M = [-39, -93, -37, -55, -29, -56]
The largest entry is -29
The first entry from the left: -39
Which number is the entry just right of -37?
Answer: -55
Which number is the 2nd entry from the left?
Answer: -93

m =
[[ -1  80  21 -14 -36]
 [-81 -42 -77  59 -75]
 [-83  19  85  23  44]
 [-43  71 -97  55  57]
 [-83 -77 -56   0  73]
 [ 69  -2  54  64  25]
 [-72 -63  26 -15  57]
 [-63  11 -44 -87  97]
 [ 56 -51  56 -22  54]
 [-65 -21  82  83 -17]
 [-27 -66 -41 -26   1]
 [-36   4  13  44  25]]
Give the first entry on the main diagonal.
Answer: -1
The last entry, reading row by row is 25
The bottom-left entry: -36
Give the top-right entry.
Answer: -36
Give the bottom entry of the column that holds the smallest entry.
Answer: 13
The 3rd entry on the diagonal from the top-right corner -> 85
Give the largest entry in the first column.
Answer: 69
Give the entry just left of -87.
Answer: -44
The largest entry in the last row -> 44
Give the entry directly below -43.
Answer: -83
Give the last entry in the row that holds the smallest entry.
Answer: 57
Give the largest entry in the last column.
Answer: 97
The entry directly above 55 is 23
The 2nd smallest entry: -87
Give the entry just left of the smallest entry.
Answer: 71
Give the entry just left of 64.
Answer: 54
The largest entry in the first row: 80
Give the entry directly above -66.
Answer: -21
Give the entry just left of -15.
Answer: 26
Give the entry just right of -27.
Answer: -66
The first entry in the row that holds the largest entry is -63
Give the 4th-last entry, reading row by row.
Answer: 4
Give the third largest entry.
Answer: 83
The entry just right of 23 is 44
Give the entry just left of 1.
Answer: -26
Give the entry directly above 83.
Answer: -22
Give the entry just left of 71.
Answer: -43
The entry just right of the smallest entry -> 55

A =
6	2	24	-44	-28
64	75	-30	57	63
-57	-87	28	0	-83
-1	-31	74	-33	87
-47	-73	44	6	-80
-26	70	-91	72	8
The entry in the top-left corner is 6
The bottom-right entry is 8
The second entry on the diagonal from the top-right corner -> 57
Give the entry directly above -30.
Answer: 24
The entry directly below the largest entry is -80
The second entry in reading order -> 2
Give the entry in the bottom-left corner.
Answer: -26
Give the third smallest entry.
Answer: -83
The entry in the top-right corner is -28
Give the entry just right of -31.
Answer: 74
Give the 2nd entry on the main diagonal.
Answer: 75

W = [105  -1  -5  23  58  53  76  56 -91  42 -59]
The second entry from the left -> -1
Give the 1st entry.
105
The 4th entry from the end -> 56
Give the median of all entries.
42

array([[395, 860, 773, 888, 313, 572, 929, 417, 377, 544, 742],
       [531, 532, 591, 586, 879, 575, 625, 475, 787, 567, 551],
       [432, 632, 595, 594, 434, 761, 563, 489, 407, 728, 611],
       [401, 338, 280, 263, 417, 498, 233, 474, 399, 519, 326]])
Give the fifth entry, reading row by row.
313
The entry just left of 263 is 280
The entry directly below the largest entry -> 625
The first entry in reading order is 395
Give the entry directly below 531.
432
Give the entry in the bottom-right corner.
326
Give the entry just right of 632.
595
The largest entry in the first column: 531
The second smallest entry: 263
Give the entry directly above the smallest entry.
563
Give the entry just right of 567.
551
Give the first entry on the diagonal from the top-right corner.
742
Give the 3rd-last entry, reading row by row.
399
The entry just right of 594 -> 434
The entry directly above 399 -> 407
The maximum: 929
Give the bottom entry of the column that holds the smallest entry.
233
Give the entry in the bottom-left corner.
401
The 2nd entry, reading row by row: 860
Give the 2nd-last entry, reading row by row.
519
The entry directly below 773: 591
The entry just right of the smallest entry: 474

Read these off the table that follows.
1) Find the entry just right of the largest entry.
2) Find the largest entry.
3) Find the entry just left of the smallest entry.
array([[ 40,  36, -36, -38, -35,  70,  56,  72,  34,  33,  67, -38,  16,
         27,  52],
       [-10,   5, -62,   4, -10, -53, -55, -73,   9,  17, -90,   2,  -7,
         21, -42],
       [-37, -12, -77, -47, -52, -25, -54, -43, -12, -51, -52, -40, -19,
        -39, -45]])
1) 34
2) 72
3) 17

[[-0.14 -0.20  0.15 -0.14  0.07 -0.09  0.15]
 [ 0.19  0.16 -0.13  0.14 -0.17  0.11 -0.12]
 [ 0.11  0.10  0.01  0.14  0.01 -0.03  0.02]
 [-0.01 -0.07  0.13  0.02  0.08 -0.09  0.16]
 [ 0.08  0.02  0.08  0.11  0.05 -0.07  0.12]
 [-0.09 -0.08  0.11 -0.03  0.16 -0.12  0.13]
 [-0.16 -0.16  0.02 -0.19  0.00  0.00  0.00]
 [ 0.00 -0.07  0.13  0.03  0.06 -0.09  0.15]]
Rows and columns are numbered from 0.
The entry in row 2 and column 2 is 0.01
The top-left entry -> -0.14
Which number is the largest entry?
A: 0.19
Which number is the bottom-left entry?
A: 0.00
Which number is the entry in row 2 and column 0?
A: 0.11
Which number is the entry in the top-right corner?
A: 0.15
The entry in row 0 and column 1 -> -0.20
Which number is the bottom-right entry?
A: 0.15
The entry at row 1, column 2 -> -0.13
The entry in row 0 and column 2: 0.15
The entry directly above 0.10: 0.16
Which number is the entry directly below 0.10?
A: -0.07
Which number is the entry just right of 0.05?
A: -0.07

arr =
[ 0.030  0.031 -0.017 -0.111 -0.068  0.003  0.025 -0.032 -0.157  0.115
  0.122 -0.063 -0.072  0.040  0.128]
What is the entry just right of -0.068?
A: 0.003
The minimum: -0.157
The entry just right of the smallest entry is 0.115

Read these off the array that follows. Rows and columns are numbered from 0.
1) Which number is the entry just left of -8.6?
2) Which number is the entry at row 0, column 2?
3) Which number is the entry directly below the smallest entry?
4) Which number is the entry in row 0 and column 0?
5) Which number is the top entry of the column that holds the largest entry?
6) Which number is the entry at row 0, column 1?
7) Which number is the entry in row 2 and column 0?
8) Which number is the bottom-right entry?
 -0.1    2.5    0.4    4.0   -4.8    7.1    5.3    7.8   -0.2
 10.3    7.9    8.3    9.6   11.8    1.5   13.0    3.6   -4.9
 -5.8   -1.1   -5.2   20.9    3.7    3.0   -0.3   -2.2    2.4
 -6.1    2.2    3.4   -4.2   15.0  -11.8  -10.5    0.5   -4.4
 -6.3   15.6    6.9   -6.7   12.3   15.7    7.3   -9.9    8.8
  0.0    7.1   -3.3    1.0    9.5   -3.8    2.7    2.7    7.3
 10.3    6.5    7.5   -2.1   -6.6    9.5   -0.8    6.4   -8.6
 -7.8   -2.9   12.3  -15.4   17.5    8.5    1.2    3.3    5.7
 17.0   -3.7   11.1    8.4  -11.7   12.7   -2.8   -2.3    5.3
 18.9   -2.3   13.0    5.2  -15.8   10.7   -2.8   -0.2    4.0
 -3.2    3.8   -1.2   10.8   -6.3    6.2    7.1    2.7    5.4
  3.4   11.9   11.2   12.1   17.1    9.9   15.5   -5.9   -7.5
1) 6.4
2) 0.4
3) -6.3
4) -0.1
5) 4.0
6) 2.5
7) -5.8
8) -7.5
